Here is a tiny trained network, its code and every weight. The questions are about switching its units off for an input and a class, where a switched-off unit gives its printed mean instead of its output.

import numpy as np


def w(rows, s, z=0):
    codes = np.array(rows[::2]) - 128.0
    scale = np.full(codes.shape[1], s)
    scale[-1] = z or s
    return codes * scale


def f(y):
    return y / 2 * (1 + np.tanh(0.7978845608 * (y + 0.044715 * y**3)))


def log_softmax(a):
    a = a - a.max(-1, keepdims=True)
    return a - np.log(np.exp(a).sum(-1, keepdims=True))


def net(x, mask):
    res = np.array(x, float).reshape(1, 6) / 4 @ E
    y = f(res @ A[0][:, :-1].T + A[0][:, -1])
    res = res + np.where(mask, y, B[0][:, -1]) @ B[0][:, :-1]
    return log_softmax(res[-1] @ U[:, :-1].T + U[:, -1])


A, B = {}, {}
E = w([
[119,145,254,117,183,164,93,58,81,75,163,138],'x0',
[147,196,87,150,150,129,179,133,139,16,38,124],'x1',
[212,145,112,160,177,88,28,125,137,96,126,144],'x2',
[198,107,15,50,178,86,105,100,161,82,208,108],'x3',
[114,161,102,106,128,176,132,128,153,164,126,130],'x4',
[143,94,141,123,105,176,97,117,137,101,131,167],'x5',
],0.01)
A[0] = w([
[91,135,75,131,178,166,140,143,96,50,71,126,96],'N1',
[106,146,176,137,91,116,133,179,54,88,84,202,66],'N2',
[229,138,104,53,101,113,202,9,160,101,191,97,11],'N3',
[127,178,198,58,163,164,100,20,43,92,121,64,76],'N4',
[115,151,116,61,181,137,166,139,159,11,1,125,3],'N5',
[150,130,65,17,59,70,145,17,124,42,151,103,37],'N6',
],0.0064,0.0023)
B[0] = w([
[41,138,144,58,184,133,60,122,119,123,195,156,190],'N1',
[175,187,196,77,163,197,159,155,181,134,78,183,200],'N2',
[188,182,185,165,141,127,225,126,171,159,117,158,230],'N3',
[145,133,46,92,46,193,80,170,53,65,91,76,253],'N4',
[18,2,142,79,184,112,103,152,141,151,210,155,233],'N5',
[156,163,148,252,69,137,146,172,191,122,209,153,238],'N6',
],0.0084,0.0067)
U = w([
[107,2,174,41,174,79,109,87,115,190,191,150,141],'0',
[180,172,189,240,129,165,212,112,168,123,101,148,5],'1',
[154,83,62,78,36,118,131,179,120,70,81,54,231],'2',
],0.0089,0.0031)

Each question gives the input, the list of numbers given to net, and the class t.
The units are the neurons (one row each of A and B). Each row of codes is followed by its name. A weight is (code - 128) times the scale printed after its matrix; where a second scale follows, it is the last column's (A, B and U).
mask holds one flag per neuron, in row order. A switched-off neuron (its flag False) gives its mean, the last column of its row in B, instead of its output. The means were averaged over made-up inputs and are rounded, as every weight is.
A unit's drop is (log p(t) with every unit on - log p(t) with that unit switched off) / (log p(t) with every unit on - log p(t) with every unit switched off).
The circuit of an input: a set's keep is (log p(t) with only the set's units on - log p(t) with every unit switched off) / (log p(t) with every unit on - log p(t) with every unit switched off). Starting from all 6 units, units are removed one at a time, each time the one whose removal leaves the highest keep (on an exact tie, the one counted first), for as long as the keep stays at least 0.8.
circuit, biggest first: the units of the circuit, biggest drop first
unit that matters most: the unit with the biggest drop
top k neurons: the k neurons with the biggest drops, biggest first
drop of u: that unit's drop, to one decimal
input [1,5,2,1,-7,-5], class 0: unit that matters most -> N5
input [-2,5,4,0,1,-5], class 0: circuit, biggest first -> (N5, N4)
input [-8,8,-3,1,6,6], class 0: top 2 neurons -> (N5, N1)
input [-5,-6,-3,7,-1,-3], class 1: top 3 neurons -> (N3, N6, N5)
input [3,5,6,-5,-8,-4], class 0: circuit, biggest first -> (N5, N6)
input [-4,-3,-6,4,0,3], class 1: circuit, biggest first -> (N4, N5, N1)
input [0,-7,4,8,5,2], class 1: top 3 neurons -> (N3, N6, N5)
input [6,-5,7,-1,6,-1], class 2: circuit, biggest first -> (N4, N5)
input [5,-2,7,5,0,3], class 1: circuit, biggest first -> (N3, N5)
input [8,-6,-1,8,5,-4], class 1: circuit, biggest first -> (N3, N6)
input [-4,7,4,-5,7,1], class 0: circuit, biggest first -> (N5, N1)
input [6,2,-7,-4,1,-1], class 2: top 2 neurons -> (N4, N3)
input [-7,7,-8,4,-6,-4], class 0: top 3 neurons -> (N5, N1, N4)
input [1,6,-1,5,8,-6], class 0: circuit, biggest first -> (N5)
input [6,5,-7,2,-8,7], class 2: top 2 neurons -> (N4, N6)
input [7,-1,-6,7,6,5], class 1: top 2 neurons -> (N3, N6)
input [6,-1,8,-1,0,1], class 2: drop of N4 -> 0.3
input [-7,7,7,0,4,6], class 0: drop of N1 -> 0.1
input [8,-2,6,-2,0,4], class 2: drop of N3 -> 0.0
input [6,-1,4,1,-8,1], class 2: circuit, biggest first -> (N4)
